Table B holds the same points as the rows below and some others, measured another way and shuffled. Each row below is followed by which row of B it is.
B:
0: [140,-155,-28,20,81,218,42,342,33,-136,75,64,-20,-94,358,-20,273,220,113,-104,-92]
1: [113,88,-75,59,69,167,22,134,215,-48,-100,-21,-56,-16,3,-177,25,125,123,-185,47]
2: [-398,-72,130,377,239,-52,223,-74,-428,89,63,-225,143,257,172,-12,351,624,-292,84,-142]
3: [239,-202,-46,44,440,11,-79,438,0,-89,15,164,60,-219,282,272,285,82,137,-153,-32]
4: [-202,-88,70,436,410,-127,69,-35,-433,-18,-35,46,57,223,82,170,383,337,-140,120,-240]
5: [-259,35,169,221,-738,-247,402,-112,140,-159,-50,109,-288,277,-24,-157,-127,-137,-178,225,-326]
6: [111,-5,-23,323,62,206,-174,32,116,-59,-166,339,-229,107,-160,-2,77,-230,389,-126,-120]
7: [116,31,-56,230,-79,142,-102,-122,-44,-259,-105,275,-264,168,36,-59,205,-209,264,71,-302]
8: [-113,68,105,317,-18,-391,145,77,247,75,-220,199,-117,78,-370,153,-224,-245,-33,-42,-23]
9: [11,159,-9,-60,192,-297,210,295,301,-24,-92,-39,101,-207,-44,-47,-136,113,-313,-20,61]
10: [-305,-73,138,178,104,-149,174,-46,-273,41,96,-168,138,101,209,67,253,327,-281,93,-148]
11: [-54,108,-19,153,107,145,99,113,148,30,-76,-75,6,38,-52,-233,27,284,-13,-127,45]
12: [-58,11,8,216,118,-85,224,159,-20,-43,-59,-39,-3,89,74,-47,123,344,-139,-17,-73]
13: [-65,123,35,128,-313,-227,174,-133,48,-251,-80,156,-206,146,4,-78,9,-200,-132,229,-321]
14: [-58,176,-102,-164,393,145,-63,-230,-345,-169,155,-401,252,-51,443,-203,461,453,-282,105,-122]
15: [21,94,-45,-136,45,-81,115,29,69,-85,32,-247,96,-102,222,-62,99,161,-161,-65,4]
16: [-63,84,59,231,-55,-274,84,-12,254,90,-201,77,-99,59,-299,100,-200,-220,50,-125,32]
17: [-200,-57,42,129,200,187,27,-95,-324,19,123,-267,139,104,319,-73,395,470,-86,-33,-94]
18: [337,84,-209,0,432,72,-6,227,-57,-341,-63,80,-16,-97,289,-49,329,228,-2,26,-158]
19: [121,-72,-35,-20,189,2,128,377,67,-145,35,55,33,-160,284,-2,194,222,-102,-24,-82]
20: [238,14,-118,-111,204,72,12,249,112,-189,8,-27,25,-186,288,-51,194,138,24,-105,-29]
21: [-421,-64,239,20,-349,-431,404,-37,66,244,101,-446,162,35,97,123,-120,200,-356,-105,95]
22: [47,-97,3,137,157,191,33,313,119,23,-12,50,-3,-53,103,-38,129,219,127,-192,25]
23: [-40,140,0,382,189,-66,108,98,118,-21,-230,202,-116,149,-298,-95,-37,98,-6,-17,-69]
24: [-123,-346,168,223,-443,-66,376,314,34,16,87,-12,-133,133,299,142,108,228,51,-139,-107]
25: [35,-110,13,271,424,136,-325,-8,-168,-3,-51,261,-25,-1,0,231,304,-187,293,-75,-130]
26: [-93,188,50,132,-478,-349,334,-94,179,-264,-126,147,-250,166,-78,-152,-136,-188,-240,270,-316]
27: [-52,-28,29,112,-43,-255,330,156,-58,-140,8,-70,-16,59,230,37,131,279,-253,79,-159]
28: [-154,181,-5,153,432,-88,85,12,-17,101,-84,-195,174,4,-95,-110,64,368,-239,-56,77]
29: [7,257,-81,189,83,-62,159,-40,154,-72,-189,-51,-79,127,-182,-225,-66,189,-76,-46,-11]
30: [-158,44,89,-105,124,-458,111,-69,-70,-17,59,-189,187,-141,168,220,82,-61,-356,99,-79]
31: [39,-82,9,-26,270,19,-327,-117,-101,0,36,21,78,-145,154,283,248,-318,210,-123,-59]
32: [-105,91,99,208,24,-345,130,134,295,76,-177,171,-56,-31,-306,86,-223,-208,-101,-31,0]
33: [110,200,-125,170,139,235,59,48,105,-149,-135,14,-103,105,-27,-331,109,271,56,-57,-59]
34: [-124,18,49,-56,177,9,-139,-131,20,189,52,-300,190,-115,81,93,95,-5,51,-247,147]
35: [114,-72,4,-36,366,-318,137,494,183,-30,-31,89,132,-297,129,234,36,78,-193,-63,44]
36: [176,109,-99,-45,99,109,-257,-183,-27,-268,-31,156,-102,-52,144,-9,236,-323,180,64,-245]
37: [-161,80,142,95,-137,-465,172,60,292,55,-123,111,-37,-64,-227,142,-247,-329,-190,40,-35]
38: [-251,-143,234,249,-156,-320,75,70,153,192,-53,145,-37,11,-186,285,-132,-312,15,-71,-32]
39: [-29,-51,-28,341,607,282,-317,-99,-296,98,-58,33,78,92,-16,102,384,161,273,-175,-34]
40: [234,48,-129,20,666,21,-448,-117,-223,-167,-53,170,77,-151,128,273,392,-282,199,-10,-149]
41: [107,243,-90,128,-137,-196,141,-135,-6,-431,-148,241,-260,154,25,-171,96,-148,-151,327,-407]
42: [48,-222,55,-77,-454,-39,293,254,95,-183,139,-69,-101,-33,484,49,150,105,-14,-51,-151]
43: [-174,-52,97,90,-72,-336,416,193,-53,-88,53,-117,57,35,247,38,106,344,-414,136,-149]
44: [238,234,-181,-71,445,-24,-28,156,135,-198,-111,3,59,-170,56,-116,103,125,-89,-27,-3]
45: [-30,145,40,52,-118,-190,50,4,266,-74,-107,154,-101,-49,-146,-43,-138,-300,-59,41,-95]
46: [11,-87,21,-8,345,80,-343,-92,-89,89,49,-33,134,-156,134,261,243,-218,224,-200,27]
47: [77,38,-21,-50,159,121,-314,-103,177,81,-39,-13,26,-166,-36,101,35,-346,297,-262,87]
48: [-221,-109,181,174,212,-402,-73,-15,-3,214,-36,39,124,-88,-133,438,-12,-295,-44,-91,16]
49: [190,-232,-54,76,-91,289,100,294,-125,-304,107,122,-141,31,534,-40,421,273,154,-1,-277]
50: [1,77,-4,-12,457,-268,-215,-106,-107,-46,-37,39,142,-173,32,280,171,-265,-87,39,-93]
51: [-79,64,72,107,-214,-364,106,-116,102,-98,-89,106,-127,54,-72,128,-66,-338,-67,96,-185]
52: [-76,145,93,126,-87,-500,203,155,414,30,-215,181,-83,-71,-344,99,-341,-326,-180,10,1]
53: [5,-350,143,-146,-464,-27,235,429,261,-2,195,-35,-26,-200,449,169,38,-33,59,-191,-11]
54: [21,160,-39,143,-6,-68,185,101,239,-21,-160,-34,-73,48,-134,-147,-107,129,-31,-118,45]
55: [-276,-59,98,6,-163,31,120,-223,-185,115,161,-471,139,104,308,-17,210,299,-91,-135,5]
56: [68,-169,75,-213,-365,-292,334,390,257,-155,117,-41,-20,-214,407,137,-11,-34,-187,-19,-88]
57: [-149,-102,56,-6,-154,140,179,9,-154,-60,168,-276,64,60,433,-118,297,393,-113,-27,-116]
58: [361,92,-185,-447,140,196,-101,251,230,-302,99,-70,81,-402,475,-163,194,-11,-12,-57,-32]
59: [-172,-122,147,417,285,-208,-82,47,-71,153,-122,241,-23,76,-216,339,72,-183,101,-62,-76]
60: [-519,-296,339,135,-500,-222,291,-36,-68,267,204,-273,79,107,218,205,35,103,-167,-80,-36]
61: [77,68,-63,63,449,181,-329,-95,22,106,-66,-62,101,-100,-60,75,151,-88,276,-280,123]
62: [339,175,-238,-226,447,254,-146,130,-3,-335,20,-46,80,-231,380,-203,349,205,-12,0,-98]
63: [-29,117,33,108,-333,-150,140,-93,141,-226,-87,162,-215,110,-19,-95,-30,-232,-48,153,-262]
64: [-134,-114,136,-12,-351,-468,543,326,125,-121,72,-84,-5,-33,289,83,-33,196,-430,128,-151]
65: [-96,-146,115,273,241,-60,-182,50,-45,112,-56,223,0,-15,-80,296,134,-249,185,-98,-72]
66: [0,36,16,-27,151,-160,-195,-189,-41,-30,-5,-6,49,-95,66,219,132,-336,58,-32,-83]
67: [-329,-267,216,373,162,-37,-14,12,-215,292,48,-69,106,115,25,294,203,143,89,-187,11]
68: [91,263,-75,164,221,-182,70,101,278,-97,-248,165,-86,-23,-299,-114,-132,-63,-72,1,-28]
69: [18,208,-57,-68,155,-41,71,81,244,-1,-62,-157,78,-120,-31,-173,-61,129,-135,-112,104]
70: [125,105,-74,-128,130,106,10,194,247,-61,-9,-93,55,-187,128,-155,36,115,-13,-155,71]
71: [-18,66,49,51,88,-261,-110,-66,185,62,-115,60,3,-100,-162,214,-94,-399,72,-118,24]

[-109,38,243,-17,-32,61,-143,154,-104,-132,49,33,-77,293,-38,-120,-96,6,-104,245,187,226,86,-310,-170,-15,38] : 46
[-56,185,273,-80,230,227,-219,355,336,-61,26,16,116,188,-85,-48,164,120,-597,345,155,268,73,-138,41,-65,261] : 3
[27,-102,-79,20,55,-90,19,-115,-72,113,12,-114,3,-266,-82,155,146,-259,139,-133,-188,-203,-34,68,365,157,-100] : 29
[104,130,-179,-270,84,-90,-87,-144,-184,-43,-24,242,-122,23,69,294,22,79,114,-76,69,-205,-2,-211,-196,-262,40] : 57
[45,175,-158,-202,110,-158,-92,-75,45,-1,-7,82,-41,-224,-30,328,174,-84,-99,-163,-102,-207,84,13,103,-274,44] : 12
[5,-152,-109,313,210,107,-248,-294,-391,115,-62,-104,5,92,8,-88,-158,-241,174,-82,52,45,-95,185,-158,190,-305] : 63
[49,53,123,-16,228,220,-231,155,156,-7,-32,-60,131,154,-57,-29,128,27,-356,242,150,178,-47,-91,35,84,176] : 0
[-242,166,-14,-102,77,-115,145,54,-98,177,68,324,-295,38,-70,129,-9,-69,-200,-99,-79,-22,106,-224,-425,-389,37] : 40
[41,-197,215,-121,20,343,207,11,-106,166,-25,56,-67,632,-123,-215,-96,34,-29,238,45,93,-250,-487,-154,485,92] : 58
[48,-41,38,-191,10,33,85,-41,-165,10,35,161,-116,185,8,89,-35,64,174,44,-11,-152,-63,-302,16,85,-17] : 15
[34,-128,57,39,57,32,-39,39,7,63,7,-168,84,-138,-91,32,158,-176,35,84,-48,-31,-68,-35,379,271,10] : 11
[-120,95,227,36,10,0,-298,105,-153,-248,70,21,-58,218,18,-90,-159,19,-47,185,189,197,188,-133,-105,-127,-106] : 48
[26,125,251,-188,63,191,-121,180,215,-117,-9,-29,45,384,-122,-70,51,56,-403,240,85,180,44,-263,35,87,184] : 35
[11,-63,107,-157,-10,35,153,-35,-52,42,43,39,-80,171,-83,24,3,-58,74,-13,-147,-147,-38,-208,205,210,-59] : 9
[-92,-37,206,87,-27,0,-155,-32,-214,-150,61,-66,-62,224,-33,-133,-189,-116,103,55,18,65,119,-59,64,106,-241] : 71
[-84,24,8,29,17,-132,-82,-249,-334,-98,72,68,-172,84,19,47,-233,-125,268,-246,-154,-215,153,101,50,-71,-422] : 37
[75,22,-382,181,194,-158,-352,-589,-542,-19,-77,2,-91,-93,96,200,-215,-254,378,-449,-64,-274,47,384,-192,-172,-500] : 5
[-164,98,156,183,154,11,-308,138,-55,-84,60,-24,4,-25,-13,-61,-20,-83,-201,139,124,202,161,75,-48,-151,-85] : 65
[-178,159,71,-111,14,-125,-5,1,-219,-63,102,287,-262,144,30,85,-160,41,24,-59,-11,-71,175,-197,-273,-338,-136] : 31
[17,-47,-59,104,289,110,-260,239,-54,142,-10,88,108,-274,81,121,259,72,-101,381,372,197,-144,-181,-147,-84,308] : 2
[-61,230,-112,-70,-17,-334,-178,-279,-121,-192,43,-38,-129,-216,-52,264,-59,-275,69,-448,-293,-298,307,298,234,-334,-364] : 8
[110,150,-159,-224,151,-6,-160,-133,-117,-32,-45,185,-71,90,39,245,26,66,-33,-54,87,-122,-9,-142,-214,-236,52] : 43
[-56,177,145,38,141,-35,-453,254,34,-263,66,6,80,-140,66,64,78,79,-184,277,276,198,200,-27,71,-278,72] : 67
[111,53,175,-101,193,273,-273,-39,-94,-199,-10,102,44,526,69,-78,-186,236,-51,185,172,38,-8,-141,-62,111,-101] : 56
[91,88,-78,-283,-32,-159,-109,-100,-291,-190,40,256,-164,20,128,265,-57,134,338,-7,117,-220,60,-297,-83,-247,-41] : 55
[31,-144,48,-124,52,230,226,47,1,305,-77,19,-65,345,-185,-68,112,-97,-199,184,35,122,-270,-456,-239,329,289] : 62
[68,-111,77,53,56,40,-128,-25,-3,-32,5,-225,113,-75,-87,2,104,-188,42,48,-68,-33,-27,53,439,295,-81] : 54
[48,-14,205,-190,-212,-23,-98,35,-151,-246,17,-40,-86,334,-55,-46,-103,-18,136,183,144,80,59,-418,12,127,26] : 34
[-13,9,-310,122,170,-111,-144,-450,-457,128,-57,85,-161,-24,26,162,-159,-248,229,-371,-93,-201,-4,197,-323,-162,-340] : 13
[122,80,75,-22,289,237,-397,-24,-75,-176,-24,64,114,282,107,2,-77,208,-91,188,225,54,-7,-1,-32,10,-70] : 42
[-201,64,111,227,216,53,-234,207,6,71,46,-6,17,-96,-47,-58,76,-115,-318,180,129,262,84,38,-125,-147,29] : 25
